A = [131 126 129 128 105]
A[0] => 131
A[3] => 128
A[4] => 105

X =
[[104 117 128 147 145 129 132 119 120 109 140 120]
 [110 112 100 134 156 107 111 133 135 111 152 100]
 [139 129 113 114 128 115 115 139 139 135 131 119]
 [131 127 121 123 129 122 122 132 132 130 130 124]
 [146 141 145 119 106 140 137 128 126 144 110 147]
 [122 118 101 124 146 107 109 137 139 120 146 105]
 [131 128 122 124 129 123 123 131 132 129 130 124]
 [128 131 140 132 122 137 137 123 122 129 122 137]
 [124 128 134 133 127 133 133 124 124 126 126 132]
 [112 116 111 135 149 115 118 129 131 113 145 109]
 [140 142 156 127 104 149 146 121 119 141 107 154]]
Indices start at 0.
(0, 0) => 104
(0, 7) => 119
(0, 10) => 140
(9, 8) => 131
(1, 8) => 135
(1, 6) => 111
(8, 11) => 132
(2, 10) => 131
(6, 9) => 129
(2, 5) => 115
(10, 10) => 107
(9, 11) => 109
(9, 6) => 118
(4, 0) => 146
(2, 4) => 128
(6, 10) => 130
(5, 1) => 118
(10, 0) => 140
(3, 7) => 132
(5, 2) => 101
(8, 7) => 124
(0, 1) => 117
(4, 8) => 126
(8, 5) => 133
(10, 1) => 142
(6, 7) => 131
(7, 6) => 137
(7, 11) => 137
(4, 2) => 145
(2, 9) => 135
(4, 9) => 144
(4, 5) => 140
(5, 9) => 120
(2, 8) => 139
(5, 5) => 107

W =
121,125,136,130,116,117,131,140,119,143,110,133,125,124,117
119,135,123,122,140,129,129,117,131,118,142,126,137,132,129
127,124,137,140,131,125,129,126,125,129,124,134,121,119,136
126,133,127,132,127,123,125,131,133,131,125,126,126,137,117
126,111,117,118,134,131,132,146,123,134,115,130,144,128,122
121,124,134,126,136,129,126,138,133,128,119,131,133,122,128
122,124,122,130,154,124,132,135,124,113,118,139,131,120,132
125,134,124,130,122,125,127,119,129,131,137,123,131,138,121
Indices start at 0.
row 0 col 0	121
row 6 col 14	132
row 7 col 9	131
row 5 col 9	128
row 0 col 9	143
row 4 col 7	146
row 0 col 6	131
row 3 col 9	131
row 0 col 8	119
row 4 col 6	132
row 0 col 4	116
row 1 col 14	129
row 3 col 12	126
row 3 col 13	137
row 5 col 11	131
row 7 col 0	125
row 5 col 12	133
row 1 col 9	118
row 2 col 0	127
row 3 col 0	126
row 2 col 11	134
row 1 col 1	135
row 2 col 8	125
row 0 col 11	133
row 6 col 3	130
row 0 col 1	125
row 6 col 7	135
row 6 col 8	124
row 4 col 13	128
row 2 col 6	129
row 1 col 6	129
row 0 col 3	130
row 5 col 13	122
row 4 col 10	115
row 0 col 2	136
row 3 col 11	126
row 6 col 2	122

grid =
[[123 143 121 126 135 118 120 126 120 130 146 125 127 145 120]
 [120 144 112 112 123 133 129 104 112 111 141 143 109 140 103]
 [133 119 150 147 143 144 145 143 126 146 116 141 146 118 141]
 [128 114 132 122 120 112 118 142 142 120 113 108 129 114 139]]
Indices start at 0.
row 0 col 0	123
row 3 col 7	142
row 1 col 12	109
row 0 col 14	120
row 1 col 6	129
row 2 col 1	119
row 0 col 10	146
row 1 col 8	112
row 3 col 2	132
row 2 col 4	143
row 3 col 1	114
row 1 col 1	144
row 1 col 7	104
row 1 col 9	111
row 1 col 10	141
row 2 col 11	141
row 3 col 14	139
row 1 col 2	112
row 3 col 0	128

B = 107  111  138  110  118  114  117  110  134  109  125  140
B[0] => 107
B[-10] => 138
B[-2] => 125
B[-6] => 117

data =
[[125 115 118 125 115 117 116 123 125]
 [114 119 113 119 121 115 122 111 114]
 [138 115 116 141 125 111 122 126 137]
 [128 128 128 128 129 127 128 127 128]
 [ 99 149 125 114 157 134 155 101 101]
 [119 117 115 122 119 115 120 115 118]]
data[0, -9] -> 125
data[0, -1] -> 125
data[-5, 5] -> 115
data[:, 5] -> [117, 115, 111, 127, 134, 115]
data[3, 1] -> 128
data[-3, 0] -> 128
data[:, 4] -> [115, 121, 125, 129, 157, 119]
data[-1] -> [119, 117, 115, 122, 119, 115, 120, 115, 118]
data[-5, -5] -> 121
data[3] -> [128, 128, 128, 128, 129, 127, 128, 127, 128]
data[:, 6] -> [116, 122, 122, 128, 155, 120]
data[0, 2] -> 118
data[2] -> [138, 115, 116, 141, 125, 111, 122, 126, 137]
data[1, -3] -> 122
data[-2, -5] -> 157
data[4] -> [99, 149, 125, 114, 157, 134, 155, 101, 101]
data[:, 7] -> [123, 111, 126, 127, 101, 115]
data[-2, -7] -> 125
